Below are the code and all the weights of a small trained network. Each question names an input and a class and asks about switching units off, where a switched-off unit gives its printed mean instead of its output.

import numpy as np


def w(rows, s, z=0):
    codes = np.array(rows[::2]) - 128.0
    scale = np.full(codes.shape[1], s)
    scale[-1] = z or s
    return codes * scale


def norm(h):
    return h / np.sqrt((h * h).mean(-1, keepdims=True) + 1e-5)


def f(y):
    return y / 2 * (1 + np.tanh(0.7978845608 * (y + 0.044715 * y**3)))


def log_softmax(a):
    a = a - a.max(-1, keepdims=True)
    return a - np.log(np.exp(a).sum(-1, keepdims=True))


def net(x, mask):
    res = np.array(x, float).reshape(1, 4) / 4 @ E
    u = 0
    for l in range(2):
        y = f(norm(res) @ A[l][:, :-1].T + A[l][:, -1])
        res = res + np.where(mask[u : u + 10], y, B[l][:, -1]) @ B[l][:, :-1]
        u += 10
    return log_softmax(norm(res)[-1] @ U[:, :-1].T + U[:, -1])


A, B = {}, {}
E = w([
[148,50,183,179,182,42,137],'x0',
[89,80,4,80,109,57,242],'x1',
[75,106,110,239,102,175,174],'x2',
[84,3,253,71,79,227,43],'x3',
],0.0059)
A[0] = w([
[134,47,149,149,119,68,127,18],'L0N1',
[157,100,136,8,129,91,117,1],'L0N2',
[105,75,97,179,124,190,167,7],'L0N3',
[88,20,129,69,107,174,133,3],'L0N4',
[93,63,109,66,92,122,175,41],'L0N5',
[109,132,85,83,111,189,130,17],'L0N6',
[103,139,86,70,89,187,135,16],'L0N7',
[86,80,115,176,101,163,156,37],'L0N8',
[106,89,90,106,133,117,146,1],'L0N9',
[134,51,134,132,153,84,132,17],'L0N10',
],0.017,0.0055)
B[0] = w([
[75,125,168,111,151,176,206,202],'L0N1',
[19,173,88,113,159,72,39,230],'L0N2',
[39,147,88,113,143,99,69,182],'L0N3',
[217,131,186,101,4,40,154,254],'L0N4',
[167,51,72,165,157,212,88,228],'L0N5',
[101,142,164,109,166,161,192,167],'L0N6',
[99,142,158,111,186,164,203,187],'L0N7',
[67,160,115,107,169,83,54,188],'L0N8',
[162,72,71,145,181,179,112,160],'L0N9',
[132,161,153,101,185,161,187,191],'L0N10',
],0.025,0.0077)
A[1] = w([
[145,127,121,106,57,75,171,105],'L1N1',
[117,166,13,139,146,61,214,109],'L1N2',
[52,99,125,213,86,100,152,93],'L1N3',
[114,96,190,143,223,92,207,50],'L1N4',
[98,182,90,112,72,175,168,51],'L1N5',
[177,80,198,188,141,248,18,57],'L1N6',
[170,158,51,154,41,25,210,3],'L1N7',
[102,179,157,90,153,186,188,47],'L1N8',
[179,54,31,138,135,142,158,44],'L1N9',
[103,145,81,114,149,60,113,36],'L1N10',
],0.016,0.0043)
B[1] = w([
[211,153,102,214,99,115,132,182],'L1N1',
[187,84,156,88,41,94,116,254],'L1N2',
[133,228,104,95,145,99,84,149],'L1N3',
[146,232,121,117,116,214,194,209],'L1N4',
[89,155,176,110,178,160,134,144],'L1N5',
[163,9,44,171,174,183,113,182],'L1N6',
[173,51,227,109,14,78,132,208],'L1N7',
[165,152,147,152,151,132,228,212],'L1N8',
[208,88,158,255,169,169,75,191],'L1N9',
[69,191,78,202,81,129,120,210],'L1N10',
],0.015,0.0092)
U = w([
[201,113,197,121,10,77,136,250],'0',
[105,189,183,104,187,206,251,1],'1',
[15,182,86,122,138,77,33,191],'2',
[172,21,78,180,171,191,93,71],'3',
],0.011,0.00081)

Each question gives the input, the list of numbers given to net, and the class t.
The units are the neurons (one row each of A and B). Each row of codes is followed by its name. A weight is (code - 128) times the scale printed after its matrix; where a second scale follows, it is the last column's (A, B and U).
mask holds one flag per neuron, layer by layer. A switched-off neuron (its flag False) gives its mean, the last column of its row in B, instead of its output. The means were averaged over made-up inputs and are rounded, as every weight is.
A unit's drop is (log p(t) with every unit on - log p(t) with that unit switched off) / (log p(t) with every unit on - log p(t) with every unit switched off).
The circuit of an input: a set's keep is (log p(t) with only the set's units on - log p(t) with every unit switched off) / (log p(t) with every unit on - log p(t) with every unit switched off). Starting from the 12 units with the biggest drops (on a tie, the unit counted first), units are removed one at a time, each time the one whose removal leaves the highest keep (on an exact tie, the one counted first), for as long as the keep stays at least 0.8.
units of the circuit, in order: the units of the circuit, biggest drop first
unit that matters most: the unit with the biggest drop
k most important neurons: the k neurons with the biggest drops, biggest first
k most important neurons of layer l: the k neurons of layer l with the biggest drops, biggest first
drop of u: that unit's drop, to one decimal
input [5,6,-8,-1], class 2: unit that matters most -> L0N2
input [-6,-7,-2,3], class 3: 4 most important neurons -> [L1N6; L0N4; L0N1; L0N10]
input [0,6,5,5], class 3: 3 most important neurons -> [L0N5; L0N2; L0N9]
input [8,-4,8,-6], class 1: 2 most important neurons of layer 1 -> [L1N4; L1N7]
input [8,4,-7,7], class 1: 3 most important neurons -> [L0N1; L0N10; L1N2]
input [-2,7,8,1], class 2: 2 most important neurons -> [L0N3; L0N8]
input [-3,7,-6,-5], class 3: 2 most important neurons -> [L0N4; L0N8]
input [1,-5,3,-3], class 3: 2 most important neurons -> [L0N2; L0N4]
input [8,-6,0,-6], class 1: 2 most important neurons of layer 0 -> [L0N4; L0N5]
input [-2,-8,-3,-6], class 3: units of the circuit, in order -> [L0N2; L0N4; L1N6]
input [6,6,1,-5], class 1: 4 most important neurons -> [L0N4; L1N4; L0N10; L0N5]
input [-5,1,7,-6], class 2: units of the circuit, in order -> [L0N3; L1N3]
input [7,-1,4,-6], class 1: 2 most important neurons -> [L0N4; L1N4]
input [5,-7,4,5], class 3: units of the circuit, in order -> [L1N6]
input [7,8,-3,7], class 3: 4 most important neurons of layer 1 -> [L1N7; L1N2; L1N9; L1N8]
input [-7,8,1,-6], class 3: 2 most important neurons of layer 0 -> [L0N4; L0N1]
input [-6,-8,-8,-6], class 2: 3 most important neurons of layer 0 -> [L0N4; L0N1; L0N5]
input [-7,4,-1,3], class 1: 2 most important neurons -> [L0N7; L0N6]
input [-5,6,7,2], class 2: 2 most important neurons of layer 0 -> [L0N3; L0N8]
input [-4,3,-8,3], class 2: units of the circuit, in order -> [L0N2]
input [1,-8,6,-7], class 3: 3 most important neurons of layer 0 -> [L0N2; L0N4; L0N1]
input [6,-8,-7,0], class 3: 2 most important neurons -> [L0N4; L1N6]
input [-2,-5,4,-4], class 3: 2 most important neurons -> [L0N2; L0N4]
input [4,3,-3,2], class 1: 2 most important neurons -> [L0N1; L0N10]
input [6,-1,-4,4], class 1: drop of L1N1 -> 0.0
input [7,-5,5,-2], class 1: drop of L0N4 -> 0.1
input [8,8,3,7], class 1: units of the circuit, in order -> [L0N10]
input [5,3,-8,3], class 2: drop of L0N2 -> 1.1
